Here is a tiny trained network, its code and every weight. The questions are about switching its units off for an input and a target symbol, where a switched-off unit gives its printed mean instead of its output.

import numpy as np


def w(rows, s, z=0):
    codes = np.array(rows[::2]) - 128.0
    scale = np.full(codes.shape[1], s)
    scale[-1] = z or s
    return codes * scale


def f(y):
    return y / 2 * (1 + np.tanh(0.7978845608 * (y + 0.044715 * y**3)))


def softmax(a):
    e = np.exp(a - a.max(-1, keepdims=True))
    return e / e.sum(-1, keepdims=True)


def log_softmax(a):
    a = a - a.max(-1, keepdims=True)
    return a - np.log(np.exp(a).sum(-1, keepdims=True))


def net(x, mask):
    ids = ['ΓΔΘΛΨαβημξπστω'.index(c) for c in x.split()]
    T = len(ids)
    res = E[ids] + P[:T]
    u = 0
    for l in range(2):
        q, k, v = (res @ M[l].T for M in (Q, K, V))
        z = softmax(np.where(np.tri(T) > 0, q @ k.T / 2**0.5, -1e9)) @ v
        res = res + np.where(mask[u], z, O[l][:, -1]) @ O[l][:, :-1]
        u += 1
        y = f(res @ A[l][:, :-1].T + A[l][:, -1])
        res = res + np.where(mask[u : u + 8], y, B[l][:, -1]) @ B[l][:, :-1]
        u += 8
    return log_softmax(res[-1] @ U[:, :-1].T + U[:, -1])


Q, K, V, O, A, B = {}, {}, {}, {}, {}, {}
E = w([
[246,251,68,191],'Γ',
[109,82,103,65],'Δ',
[14,171,80,26],'Θ',
[200,106,42,129],'Λ',
[100,15,132,77],'Ψ',
[82,126,185,144],'α',
[88,81,19,47],'β',
[107,137,208,134],'η',
[231,216,254,92],'μ',
[91,132,192,147],'ξ',
[96,140,186,148],'π',
[67,193,100,223],'σ',
[100,70,107,70],'τ',
[103,110,152,213],'ω',
],0.0084)
P = w([
[55,2,86,209],'0',
[150,136,162,147],'1',
[135,146,144,144],'2',
[135,153,152,135],'3',
[126,156,146,125],'4',
[130,158,142,118],'5',
[128,165,141,111],'6',
[124,173,141,99],'7',
[127,172,143,86],'8',
[128,166,147,89],'9',
[130,179,158,82],'10',
[124,175,150,77],'11',
[120,167,148,71],'12',
[94,164,130,80],'13',
],0.0031)
Q[0] = w([
[239,194,205,232],'L0H1',
[254,168,202,228],'L0H1',
],0.0078)
K[0] = w([
[17,21,112,179],'L0H1',
[1,20,117,154],'L0H1',
],0.0087)
V[0] = w([
[230,168,235,61],'L0H1',
[208,254,104,139],'L0H1',
],0.0077)
O[0] = w([
[255,127,180,67,254],'L0H1',
[163,227,158,98,151],'L0H1',
],0.0082,0.0009)
A[0] = w([
[99,2,147,169,228],'L0N1',
[57,105,6,68,150],'L0N2',
[169,139,157,70,207],'L0N3',
[197,143,117,187,121],'L0N4',
[171,88,54,79,227],'L0N5',
[63,182,139,81,207],'L0N6',
[102,164,44,185,197],'L0N7',
[90,175,170,200,253],'L0N8',
],0.0083,0.003)
B[0] = w([
[55,31,160,111,234],'L0N1',
[103,122,2,143,217],'L0N2',
[173,108,196,82,249],'L0N3',
[115,188,59,226,117],'L0N4',
[223,59,90,73,188],'L0N5',
[96,214,141,86,254],'L0N6',
[140,156,72,222,199],'L0N7',
[101,164,185,206,244],'L0N8',
],0.0069,0.0034)
Q[1] = w([
[69,194,253,112],'L1H1',
[62,183,227,52],'L1H1',
],0.006)
K[1] = w([
[2,53,88,224],'L1H1',
[8,62,35,148],'L1H1',
],0.006)
V[1] = w([
[99,255,188,198],'L1H1',
[23,168,33,58],'L1H1',
],0.0047)
O[1] = w([
[172,208,237,179,91],'L1H1',
[3,185,101,74,254],'L1H1',
],0.005,0.0061)
A[1] = w([
[72,137,134,229,93],'L1N1',
[119,151,209,207,246],'L1N2',
[130,147,194,195,230],'L1N3',
[113,119,2,147,172],'L1N4',
[178,34,146,105,163],'L1N5',
[108,61,159,100,254],'L1N6',
[82,213,109,143,142],'L1N7',
[133,138,211,98,187],'L1N8',
],0.009,0.0039)
B[1] = w([
[88,161,236,95,244],'L1N1',
[188,75,199,152,249],'L1N2',
[189,70,174,177,216],'L1N3',
[214,111,60,254,254],'L1N4',
[63,193,151,41,168],'L1N5',
[103,68,72,22,216],'L1N6',
[84,208,163,163,241],'L1N7',
[212,81,175,91,232],'L1N8',
],0.0066,0.0061)
U = w([
[246,171,116,240,88],'Γ',
[112,136,98,144,51],'Δ',
[34,253,183,79,179],'Θ',
[234,95,22,187,253],'Λ',
[63,47,69,100,64],'Ψ',
[116,52,90,146,180],'α',
[31,250,28,158,149],'β',
[154,103,156,30,138],'η',
[238,49,156,180,58],'μ',
[135,49,103,151,202],'ξ',
[145,102,129,156,68],'π',
[128,231,194,202,11],'σ',
[104,125,92,139,70],'τ',
[99,22,182,200,175],'ω',
],0.005,0.0038)

Each question gives the input, a string of symbols that net reads in full, and the target symbol t.
The units are the heads (2 rows each of Q, K, V and O) and the neurons (one row each of A and B). Each row of codes is followed by its name. A weight is (code - 128) times the scale printed after its matrix; where a second scale follows, it is the last column's (O, A, B and U).
mask holds one flag per unit, layer by layer, with each layer's heads first. A switched-off unit (its flag False) gives its mean, the last column of its rows in O or B, instead of its output. The means were averaged over made-up inputs and are rounded, as every weight is.
A unit's drop is (log p(t) with every unit on - log p(t) with that unit switched off) / (log p(t) with every unit on - log p(t) with every unit switched off).
The circuit of an input: a set's keep is (log p(t) with only the set's units on - log p(t) with every unit switched off) / (log p(t) with every unit on - log p(t) with every unit switched off). Starting from the 12 units with the biggest drops (on a tie, the unit counted first), units are removed one at a time, each time the one whose removal leaves the highest keep (on an exact tie, the one counted first), for as long as the keep stays at least 0.8.
units of the circuit, in order: the units of the circuit, biggest drop first
most important unit: the unit with the biggest drop
top k neurons in layer l: the k neurons of layer l with the biggest drops, biggest first
drop of u: that unit's drop, to one decimal
input σ Θ β Γ Θ Θ, target Θ: units of the circuit, in order -> L0H1, L0N6, L1N4
input Θ τ Θ ω η Γ Ψ Θ Δ, target Θ: units of the circuit, in order -> L0H1, L1H1, L0N2, L1N4
input β β Θ ξ ξ, target β: most important unit -> L1H1
input σ Θ Θ α Θ β, target Λ: units of the circuit, in order -> L1N4, L0N2, L0H1
input π Θ Θ Θ Θ Θ Γ Δ ω Δ, target Θ: units of the circuit, in order -> L0H1, L1N4
input Θ ξ ω Γ β Θ Δ σ Ψ, target Θ: units of the circuit, in order -> L0H1, L1H1, L0N2
input Θ β σ Δ Ψ Ψ Γ Θ Θ Θ σ ω Θ τ, target Θ: units of the circuit, in order -> L0H1, L1H1, L0N2, L1N4
input Δ Θ Θ Θ Θ Θ ξ α Θ π β Θ Γ Θ, target Θ: units of the circuit, in order -> L0H1, L0N6
input Θ α β Λ Θ ξ π Ψ β Γ ω ω β ξ, target Θ: top 2 neurons in layer 1 -> L1N4, L1N7
input ξ η Ψ ω Δ Δ π σ σ, target σ: top 3 neurons in layer 0 -> L0N8, L0N5, L0N7
input μ η Γ β η σ Θ Θ ω Θ η, target μ: top 2 neurons in layer 0 -> L0N2, L0N8
input ω τ Λ Θ σ, target σ: top 2 neurons in layer 0 -> L0N8, L0N7
input Θ Θ ω Θ ω Θ α, target Θ: top 3 neurons in layer 0 -> L0N2, L0N5, L0N8
input σ Θ Ψ, target Ψ: most important unit -> L0N1
input Θ Θ ω, target ω: top 2 neurons in layer 1 -> L1N2, L1N3
input ξ ξ α ω Θ β Θ Θ η η β Γ, target Γ: top 2 neurons in layer 0 -> L0N7, L0N4
input σ β Δ Γ μ, target σ: top 2 neurons in layer 0 -> L0N8, L0N5
input Θ Θ η α Θ β, target Λ: top 2 neurons in layer 1 -> L1N4, L1N1
input Θ Θ Δ Θ η Ψ Δ σ Θ α Θ τ τ π, target Θ: top 2 neurons in layer 0 -> L0N2, L0N5
input β Θ Γ Δ ω β Θ μ σ η, target β: top neuron in layer 0 -> L0N2
input Γ η τ ω, target ω: drop of L0H1 -> 0.2
input Θ Ψ Θ ω ω π Γ ω β, target Θ: drop of L1N4 -> 0.2
input Ψ μ Ψ η Δ μ Θ Θ β Ψ, target η: drop of L1N5 -> 0.1
input ξ Δ ω ω Λ, target Λ: drop of L0H1 -> 0.2
input μ β σ π Θ Θ μ, target μ: top 3 neurons in layer 1 -> L1N2, L1N3, L1N8
input Θ Ψ σ ω σ μ α, target Θ: top 2 neurons in layer 1 -> L1N4, L1N7
input σ Θ Θ ω β ξ ω σ π μ, target σ: top 3 neurons in layer 1 -> L1N7, L1N6, L1N4
input ξ α π σ Δ ω η π Θ, target β: most important unit -> L0N2
input β Θ Θ ω ω ω μ Θ ξ Θ β ω Θ μ, target β: top 2 neurons in layer 0 -> L0N2, L0N1
